Below is a small trained network, with its code and all its weights. Each question gives an input and a target symbol and asks what happens when units are switched off, that is, made to give their printed mean instead of their output.

import numpy as np


def w(rows, s, z=0):
    codes = np.array(rows[::2]) - 128.0
    scale = np.full(codes.shape[1], s)
    scale[-1] = z or s
    return codes * scale


def softmax(a):
    e = np.exp(a - a.max(-1, keepdims=True))
    return e / e.sum(-1, keepdims=True)


def log_softmax(a):
    a = a - a.max(-1, keepdims=True)
    return a - np.log(np.exp(a).sum(-1, keepdims=True))


def net(x, mask):
    ids = ['Ξεηθφψ'.index(c) for c in x.split()]
    T = len(ids)
    res = E[ids] + P[:T]
    u = 0
    for l in range(3):
        r = res
        for j in range(2):
            rows = slice(3 * j, 3 * j + 3)
            q, k, v = (r @ M[l][rows].T for M in (Q, K, V))
            z = softmax(np.where(np.tri(T) > 0, q @ k.T / 3**0.5, -1e9)) @ v
            o = O[l][rows]
            res = res + np.where(mask[u + j], z, o[:, -1]) @ o[:, :-1]
        u += 2
    return log_softmax(res[-1] @ U[:, :-1].T + U[:, -1])


Q, K, V, O = {}, {}, {}, {}
E = w([
[111,164,105,168],'Ξ',
[117,16,223,184],'ε',
[48,122,171,4],'η',
[155,32,180,198],'θ',
[128,147,130,129],'φ',
[219,146,191,147],'ψ',
],0.018)
P = w([
[165,10,130,111],'0',
[126,118,155,155],'1',
[201,188,134,88],'2',
[103,101,156,143],'3',
[213,209,112,94],'4',
[86,98,153,141],'5',
[222,211,95,88],'6',
[77,93,151,139],'7',
[221,213,87,90],'8',
[55,91,150,126],'9',
],0.011)
Q[0] = w([
[193,142,110,97],'L0H1',
[181,120,227,89],'L0H1',
[69,102,211,83],'L0H1',
[143,3,110,121],'L0H2',
[95,29,87,110],'L0H2',
[106,61,174,197],'L0H2',
],0.012)
K[0] = w([
[36,164,141,37],'L0H1',
[227,49,152,99],'L0H1',
[128,63,1,114],'L0H1',
[92,57,124,18],'L0H2',
[88,153,198,102],'L0H2',
[52,73,152,52],'L0H2',
],0.0088)
V[0] = w([
[59,213,100,205],'L0H1',
[139,59,53,162],'L0H1',
[192,128,227,20],'L0H1',
[230,216,186,253],'L0H2',
[180,241,132,184],'L0H2',
[128,153,224,134],'L0H2',
],0.0066)
O[0] = w([
[107,123,180,114,3],'L0H1',
[166,118,78,157,132],'L0H1',
[93,203,103,118,233],'L0H1',
[167,2,108,126,67],'L0H2',
[125,39,99,77,65],'L0H2',
[118,172,108,125,177],'L0H2',
],0.0087,0.0062)
Q[1] = w([
[254,102,92,100],'L1H1',
[88,122,205,202],'L1H1',
[139,98,158,237],'L1H1',
[92,122,71,170],'L1H2',
[50,105,4,120],'L1H2',
[29,68,143,182],'L1H2',
],0.0081)
K[1] = w([
[204,95,128,183],'L1H1',
[97,163,169,96],'L1H1',
[130,173,176,123],'L1H1',
[81,118,126,114],'L1H2',
[150,87,26,170],'L1H2',
[83,105,254,163],'L1H2',
],0.009)
V[1] = w([
[59,84,166,1],'L1H1',
[111,156,70,226],'L1H1',
[116,109,120,126],'L1H1',
[95,122,38,157],'L1H2',
[151,78,151,104],'L1H2',
[160,172,250,22],'L1H2',
],0.0077)
O[1] = w([
[132,167,170,150,191],'L1H1',
[38,135,96,67,108],'L1H1',
[232,86,129,134,95],'L1H1',
[99,253,91,149,94],'L1H2',
[138,199,200,170,54],'L1H2',
[135,53,191,51,253],'L1H2',
],0.0075,0.0043)
Q[2] = w([
[232,129,49,169],'L2H1',
[99,105,55,159],'L2H1',
[109,192,123,92],'L2H1',
[52,110,111,167],'L2H2',
[2,129,132,174],'L2H2',
[137,166,100,136],'L2H2',
],0.0097)
K[2] = w([
[156,93,73,201],'L2H1',
[213,184,120,139],'L2H1',
[116,215,84,67],'L2H1',
[43,121,80,2],'L2H2',
[92,125,167,105],'L2H2',
[158,122,65,178],'L2H2',
],0.0099)
V[2] = w([
[87,183,217,79],'L2H1',
[161,109,201,203],'L2H1',
[146,128,101,153],'L2H1',
[87,69,160,193],'L2H2',
[187,97,255,187],'L2H2',
[81,80,151,119],'L2H2',
],0.0091)
O[2] = w([
[204,62,108,248,252],'L2H1',
[185,168,225,155,60],'L2H1',
[228,167,164,171,90],'L2H1',
[64,138,151,202,101],'L2H2',
[121,100,143,254,113],'L2H2',
[105,142,162,99,128],'L2H2',
],0.0081,0.014)
U = w([
[70,95,214,185,168],'Ξ',
[143,145,109,161,106],'ε',
[51,2,157,131,3],'η',
[146,196,93,155,172],'θ',
[175,99,190,145,146],'φ',
[152,183,101,224,109],'ψ',
],0.0086,0.0029)

Each question gives the input, a string of symbols that net reads in full, and the target symbol t.
The units are the heads (3 rows each of Q, K, V and O). Each row of codes is followed by its name. A weight is (code - 128) times the scale printed after its matrix; where a second scale follows, it is the last column's (O and U).
mask holds one flag per head, layer by layer. A switched-off head (its flag False) gives its mean, the last column of its rows in O, instead of its output. The means were averaged over made-up inputs and are rounded, as every weight is.
A unit's drop is (log p(t) with every unit on - log p(t) with that unit switched off) / (log p(t) with every unit on - log p(t) with every unit switched off).
The circuit of an input: a set's keep is (log p(t) with only the set's units on - log p(t) with every unit switched off) / (log p(t) with every unit on - log p(t) with every unit switched off). Starting from all 6 units, units are removed one at a time, each time the one whose removal leaves the highest keep (on an exact tie, the one counted first), for as long as the keep stays at least 0.8.
units of the circuit, in order: the units of the circuit, biggest drop first
most important unit: the unit with the biggest drop
which heads matter: for each layer, one digit per head in row order, 1 if its drop is at least 0.15 and else 0, layers parted by /
drop when u is switched off: that unit's drop, to one decimal
input Ξ η Ξ ψ ε η η φ η φ, target Ξ: units of the circuit, in order -> (L0H1 L1H2 L1H1 L2H2)
input ψ ψ ε η η θ ψ Ξ ψ, target φ: units of the circuit, in order -> (L0H2 L2H1)
input η ε η ψ η η Ξ η φ Ξ, target η: units of the circuit, in order -> (L0H1 L1H2 L2H1)
input θ Ξ φ ε η Ξ ε φ, target θ: most important unit -> L1H2
input θ η η φ θ ψ η η φ φ, target θ: units of the circuit, in order -> (L0H1 L2H2 L1H1 L0H2)
input Ξ θ η η θ η φ ε, target Ξ: which heads matter -> 11 / 11 / 00
input Ξ Ξ η ε ε, target Ξ: units of the circuit, in order -> (L2H2 L1H2 L1H1)
input Ξ η θ η θ Ξ, target Ξ: units of the circuit, in order -> (L0H1 L2H2 L1H1 L2H1)
input θ θ θ θ, target θ: units of the circuit, in order -> (L0H1 L1H2 L2H1)
input η ε Ξ η Ξ ψ, target η: units of the circuit, in order -> (L1H2 L0H2 L2H1)
input Ξ η ψ Ξ ε φ, target Ξ: units of the circuit, in order -> (L0H1 L2H2 L2H1 L1H2)
input θ ψ η ψ, target θ: units of the circuit, in order -> (L0H1 L1H1 L2H1)
input η θ η Ξ η φ, target η: units of the circuit, in order -> (L1H2 L0H1 L2H1)
input ψ η η η η ε, target ψ: which heads matter -> 11 / 10 / 10
input η η ψ Ξ, target η: most important unit -> L0H2
input ψ ψ ψ η η, target η: which heads matter -> 11 / 00 / 00
input Ξ η ε Ξ ψ ε η η η ψ, target Ξ: which heads matter -> 10 / 11 / 01
input η η φ ε ψ η φ, target φ: which heads matter -> 01 / 10 / 10
input Ξ Ξ η η Ξ θ, target Ξ: drop when L1H1 is switched off -> 0.3
input ψ Ξ η η, target ψ: most important unit -> L0H2
input η θ ψ η ε Ξ η, target η: drop when L0H1 is switched off -> 0.2
